Below is a small trained network, with its code and all its weights. Each question gives an input and a class and asks what happens when units are switched off, that is, made to give their printed mean instead of their output.

import numpy as np


def w(rows, s, z=0):
    codes = np.array(rows[::2]) - 128.0
    scale = np.full(codes.shape[1], s)
    scale[-1] = z or s
    return codes * scale


def norm(h):
    return h / np.sqrt((h * h).mean(-1, keepdims=True) + 1e-5)


def f(y):
    return np.maximum(y, 0)


def log_softmax(a):
    a = a - a.max(-1, keepdims=True)
    return a - np.log(np.exp(a).sum(-1, keepdims=True))


def net(x, mask):
    res = np.array(x, float).reshape(1, 6) / 4 @ E
    u = 0
    for l in range(3):
        y = f(norm(res) @ A[l][:, :-1].T + A[l][:, -1])
        res = res + np.where(mask[u : u + 8], y, B[l][:, -1]) @ B[l][:, :-1]
        u += 8
    return log_softmax(norm(res)[-1] @ U[:, :-1].T + U[:, -1])


A, B = {}, {}
E = w([
[84,164,204,148,167,166],'x0',
[53,85,92,18,76,143],'x1',
[200,228,215,110,155,76],'x2',
[137,188,92,248,31,174],'x3',
[149,253,113,86,80,66],'x4',
[98,139,86,165,170,72],'x5',
],0.0035)
A[0] = w([
[102,28,77,132,176,202,71],'L0N0',
[184,168,186,127,44,177,97],'L0N1',
[138,151,169,123,43,168,28],'L0N2',
[106,178,102,165,22,209,9],'L0N3',
[151,161,159,122,202,149,51],'L0N4',
[87,140,111,41,86,52,89],'L0N5',
[173,154,145,148,231,124,94],'L0N6',
[180,132,254,135,171,65,2],'L0N7',
],0.0047,0.0019)
B[0] = w([
[166,104,50,177,201,232,252],'L0N0',
[193,118,105,88,97,159,218],'L0N1',
[174,192,146,3,65,156,171],'L0N2',
[129,233,159,135,67,149,235],'L0N3',
[91,183,229,127,203,142,177],'L0N4',
[139,169,89,77,206,64,250],'L0N5',
[184,98,205,111,120,206,224],'L0N6',
[159,164,215,177,167,122,228],'L0N7',
],0.0041,0.0023)
A[1] = w([
[104,135,123,42,155,118,87],'L1N0',
[161,143,57,132,166,113,185],'L1N1',
[140,156,200,142,78,72,105],'L1N2',
[161,132,54,162,102,134,191],'L1N3',
[140,191,135,90,91,127,100],'L1N4',
[99,149,140,172,49,140,87],'L1N5',
[98,131,117,78,144,91,72],'L1N6',
[52,143,105,254,97,112,5],'L1N7',
],0.0068,0.0022)
B[1] = w([
[144,174,50,147,116,38,241],'L1N0',
[138,29,208,4,109,148,229],'L1N1',
[173,14,109,153,158,160,221],'L1N2',
[145,100,200,102,28,102,253],'L1N3',
[106,92,127,132,128,227,238],'L1N4',
[53,215,19,189,65,130,215],'L1N5',
[157,190,91,94,152,71,194],'L1N6',
[20,108,171,172,135,37,220],'L1N7',
],0.0043,0.0027)
A[2] = w([
[157,255,153,122,93,67,206],'L2N0',
[102,59,86,176,151,167,88],'L2N1',
[72,161,227,91,84,159,252],'L2N2',
[108,176,66,33,180,34,48],'L2N3',
[139,135,162,226,115,174,158],'L2N4',
[125,96,124,149,193,129,138],'L2N5',
[124,141,109,70,145,104,86],'L2N6',
[58,141,59,172,107,66,119],'L2N7',
],0.0068,0.0028)
B[2] = w([
[86,59,115,139,153,181,254],'L2N0',
[39,39,122,119,150,184,177],'L2N1',
[157,163,93,198,150,86,229],'L2N2',
[124,156,62,70,176,84,230],'L2N3',
[91,152,119,25,152,71,225],'L2N4',
[159,162,123,161,54,231,179],'L2N5',
[114,199,81,93,137,82,175],'L2N6',
[124,138,211,174,154,2,187],'L2N7',
],0.006,0.0047)
U = w([
[119,165,32,12,192,47,168],'0',
[178,190,245,171,228,145,157],'1',
[137,227,58,153,34,204,154],'2',
[41,141,141,205,84,23,168],'3',
[57,29,104,130,160,224,197],'4',
[214,103,172,110,94,110,34],'5',
[140,75,128,59,70,102,3],'6',
],0.011,0.0036)

Each question gives the input, the list of numbers given to net, and the class t.
The units are the neurons (one row each of A and B). Each row of codes is followed by its name. A weight is (code - 128) times the scale printed after its matrix; where a second scale follows, it is the last column's (A, B and U).
mask holds one flag per neuron, layer by layer. A switched-off neuron (its flag False) gives its mean, the last column of its row in B, instead of its output. The means were averaged over made-up inputs and are rounded, as every weight is.
A unit's drop is (log p(t) with every unit on - log p(t) with that unit switched off) / (log p(t) with every unit on - log p(t) with every unit switched off).
The circuit of an input: a set's keep is (log p(t) with only the set's units on - log p(t) with every unit switched off) / (log p(t) with every unit on - log p(t) with every unit switched off). Starting from the 12 units with the biggest drops (on a tie, the unit counted first), units are removed one at a time, each time the one whose removal leaves the highest keep (on an exact tie, the one counted first), for as long as the keep stays at least 0.8.
circuit, biggest first: the units of the circuit, biggest drop first
unit that matters most: the unit with the biggest drop
top k neurons: the k neurons with the biggest drops, biggest first
drop when u is switched off: that unit's drop, to one decimal
input [-6,-3,1,7,4,2], class 3: circuit, biggest first => L1N7, L2N7
input [-4,-5,2,1,8,-6], class 5: unit that matters most => L1N2
input [7,0,3,-8,2,1], class 1: circuit, biggest first => L0N7, L2N4
input [-1,-2,6,-6,4,-7], class 1: circuit, biggest first => L0N7, L2N4
input [2,7,-2,7,-4,-2], class 2: top 2 neurons => L0N2, L0N3
input [-4,-4,-3,-1,-1,3], class 4: top 2 neurons => L0N0, L2N1
input [-3,1,-8,6,2,4], class 3: top 2 neurons => L2N7, L1N7
input [-7,6,7,4,-8,7], class 4: top 2 neurons => L0N0, L0N3
input [-8,-6,3,-7,1,-1], class 1: top 2 neurons => L0N7, L0N6
input [3,1,-2,6,-6,5], class 3: top 2 neurons => L1N7, L2N7
input [3,-4,-6,6,-6,6], class 3: top 3 neurons => L1N7, L2N7, L2N0
input [-4,-8,-4,-5,5,-4], class 1: drop when L0N7 is switched off => 0.1
input [6,-5,-5,-3,7,6], class 1: drop when L0N1 is switched off => 0.0
input [1,-3,-2,7,-1,0], class 3: circuit, biggest first => L1N7
input [7,5,3,-6,-5,-6], class 1: drop when L2N2 is switched off => 0.2
input [-8,-7,6,6,-8,5], class 5: drop when L1N7 is switched off => -0.3
